Here is a tiny trained network, its code and every weight. The questions are about switching its units off for an input and a class, where a switched-off unit gives its printed mean instead of its output.

import numpy as np


def w(rows, s, z=0):
    codes = np.array(rows[::2]) - 128.0
    scale = np.full(codes.shape[1], s)
    scale[-1] = z or s
    return codes * scale


def norm(h):
    return h / np.sqrt((h * h).mean(-1, keepdims=True) + 1e-5)


def f(y):
    return np.maximum(y, 0)


def log_softmax(a):
    a = a - a.max(-1, keepdims=True)
    return a - np.log(np.exp(a).sum(-1, keepdims=True))


def net(x, mask):
    res = np.array(x, float).reshape(1, 8) / 4 @ E
    u = 0
    for l in range(4):
        y = f(norm(res) @ A[l][:, :-1].T + A[l][:, -1])
        res = res + np.where(mask[u : u + 8], y, B[l][:, -1]) @ B[l][:, :-1]
        u += 8
    return log_softmax(norm(res)[-1] @ U[:, :-1].T + U[:, -1])


A, B = {}, {}
E = w([
[138,23,115,66,139],'x0',
[88,173,162,104,246],'x1',
[160,49,132,108,103],'x2',
[147,129,188,94,151],'x3',
[114,190,119,250,128],'x4',
[83,163,44,45,142],'x5',
[70,216,154,144,5],'x6',
[1,111,102,173,141],'x7',
],0.0066)
A[0] = w([
[135,54,143,122,90,72],'L0N1',
[188,50,78,181,44,118],'L0N2',
[65,136,106,110,212,27],'L0N3',
[149,179,135,122,66,78],'L0N4',
[127,181,140,150,65,11],'L0N5',
[172,92,169,189,68,111],'L0N6',
[140,177,143,111,88,4],'L0N7',
[142,254,120,174,138,24],'L0N8',
],0.0084,0.0027)
B[0] = w([
[156,113,73,119,127,179],'L0N1',
[111,149,2,155,159,255],'L0N2',
[70,137,149,104,112,199],'L0N3',
[66,144,141,104,32,189],'L0N4',
[164,128,157,137,116,181],'L0N5',
[83,135,67,140,152,213],'L0N6',
[104,176,153,145,87,153],'L0N7',
[129,76,172,139,87,207],'L0N8',
],0.0097,0.0044)
A[1] = w([
[143,117,187,253,159,71],'L1N1',
[100,70,137,172,45,116],'L1N2',
[193,86,100,88,144,165],'L1N3',
[41,86,112,114,150,96],'L1N4',
[154,176,139,110,43,4],'L1N5',
[141,111,139,87,47,82],'L1N6',
[219,118,155,59,168,130],'L1N7',
[135,128,117,48,203,155],'L1N8',
],0.011,0.0023)
B[1] = w([
[62,75,118,244,208,223],'L1N1',
[168,136,97,123,141,244],'L1N2',
[181,65,154,83,136,232],'L1N3',
[66,120,142,63,110,254],'L1N4',
[191,223,184,88,85,219],'L1N5',
[126,220,115,165,103,205],'L1N6',
[255,44,204,121,137,222],'L1N7',
[117,116,210,86,133,250],'L1N8',
],0.0098,0.0044)
A[2] = w([
[117,127,141,197,184,16],'L2N1',
[60,145,110,153,100,253],'L2N2',
[101,65,107,206,168,149],'L2N3',
[130,158,180,179,183,91],'L2N4',
[167,246,99,121,135,63],'L2N5',
[154,84,2,149,84,42],'L2N6',
[135,121,175,138,145,86],'L2N7',
[149,155,114,158,50,145],'L2N8',
],0.011,0.0035)
B[2] = w([
[21,55,131,215,210,164],'L2N1',
[129,117,172,43,218,255],'L2N2',
[146,134,122,203,157,213],'L2N3',
[87,123,1,220,103,167],'L2N4',
[136,166,190,170,133,194],'L2N5',
[185,83,30,81,56,220],'L2N6',
[165,72,71,100,137,152],'L2N7',
[183,175,159,103,103,212],'L2N8',
],0.0082,0.0066)
A[3] = w([
[160,217,137,101,59,101],'L3N1',
[104,6,100,117,165,181],'L3N2',
[174,108,111,138,42,46],'L3N3',
[96,108,130,52,97,107],'L3N4',
[124,45,96,180,178,160],'L3N5',
[198,117,165,101,157,57],'L3N6',
[92,123,121,245,202,2],'L3N7',
[126,168,60,109,165,104],'L3N8',
],0.013,0.005)
B[3] = w([
[171,239,174,233,97,219],'L3N1',
[167,204,136,154,69,255],'L3N2',
[22,161,35,145,85,168],'L3N3',
[40,139,106,163,122,183],'L3N4',
[137,152,159,182,140,220],'L3N5',
[184,139,225,107,214,167],'L3N6',
[51,9,73,173,254,193],'L3N7',
[144,2,101,60,46,157],'L3N8',
],0.0066,0.009)
U = w([
[217,28,249,48,210,84],'0',
[211,58,66,158,141,2],'1',
[161,242,196,161,76,111],'2',
[70,114,185,72,178,246],'3',
[78,52,138,213,241,114],'4',
[147,120,98,101,89,173],'5',
],0.015,0.0057)

Each question gives the input, the list of numbers given to net, and the class t.
The units are the neurons (one row each of A and B). Each row of codes is followed by its name. A weight is (code - 128) times the scale printed after its matrix; where a second scale follows, it is the last column's (A, B and U).
mask holds one flag per neuron, layer by layer. A switched-off neuron (its flag False) gives its mean, the last column of its row in B, instead of its output. The means were averaged over made-up inputs and are rounded, as every weight is.
A unit's drop is (log p(t) with every unit on - log p(t) with that unit switched off) / (log p(t) with every unit on - log p(t) with every unit switched off).
The circuit of an input: a set's keep is (log p(t) with only the set's units on - log p(t) with every unit switched off) / (log p(t) with every unit on - log p(t) with every unit switched off). Starting from the 12 units with the biggest drops (on a tie, the unit counted first), units are removed one at a time, each time the one whose removal leaves the highest keep (on an exact tie, the one counted first), for as long as the keep stays at least 0.8.
circuit, biggest first: the units of the circuit, biggest drop first
k most important neurons: the k neurons with the biggest drops, biggest first
k most important neurons of layer l: the k neurons of layer l with the biggest drops, biggest first
drop of u: that unit's drop, to one decimal
input [5,7,-8,3,4,-8,6,-6], class 4: circuit, biggest first : (L1N1)
input [3,-1,-7,-6,-6,-3,-3,1], class 0: 4 most important neurons : (L0N6; L0N4; L1N3; L0N2)
input [0,-6,-1,-6,8,0,1,5], class 4: 2 most important neurons : (L1N1; L3N7)
input [1,7,7,-1,2,0,-3,8], class 3: circuit, biggest first : (L1N4; L0N3)
input [-1,5,-4,8,2,-2,8,4], class 4: 2 most important neurons : (L1N1; L2N4)
input [1,-7,-2,2,5,-5,-3,-6], class 1: 2 most important neurons of layer 2 : (L2N6; L2N3)
input [-3,-1,0,7,-2,-4,4,6], class 4: 2 most important neurons : (L1N1; L0N3)
input [-7,-3,3,-2,5,3,-5,-3], class 4: 2 most important neurons of layer 2 : (L2N1; L2N3)
input [5,-3,7,7,6,-8,-8,-3], class 1: 2 most important neurons : (L0N2; L2N2)
input [2,-1,-7,3,5,3,-3,6], class 3: 3 most important neurons : (L0N3; L1N4; L2N2)
input [1,-7,-8,-7,8,7,-5,5], class 1: 3 most important neurons of layer 1 : (L1N1; L1N5; L1N8)
input [-6,-3,-5,-3,-3,-8,-2,-4], class 4: drop of L1N1 : 1.0
input [-4,-1,-5,-4,-3,4,-4,-6], class 0: drop of L0N1 : 0.0
input [-3,6,-5,-7,1,-3,0,-8], class 4: drop of L1N1 : 1.4
input [-4,3,-6,2,-4,3,-1,-7], class 0: circuit, biggest first : (L1N7)
input [-8,2,6,-4,6,-2,7,8], class 4: drop of L1N1 : 0.1
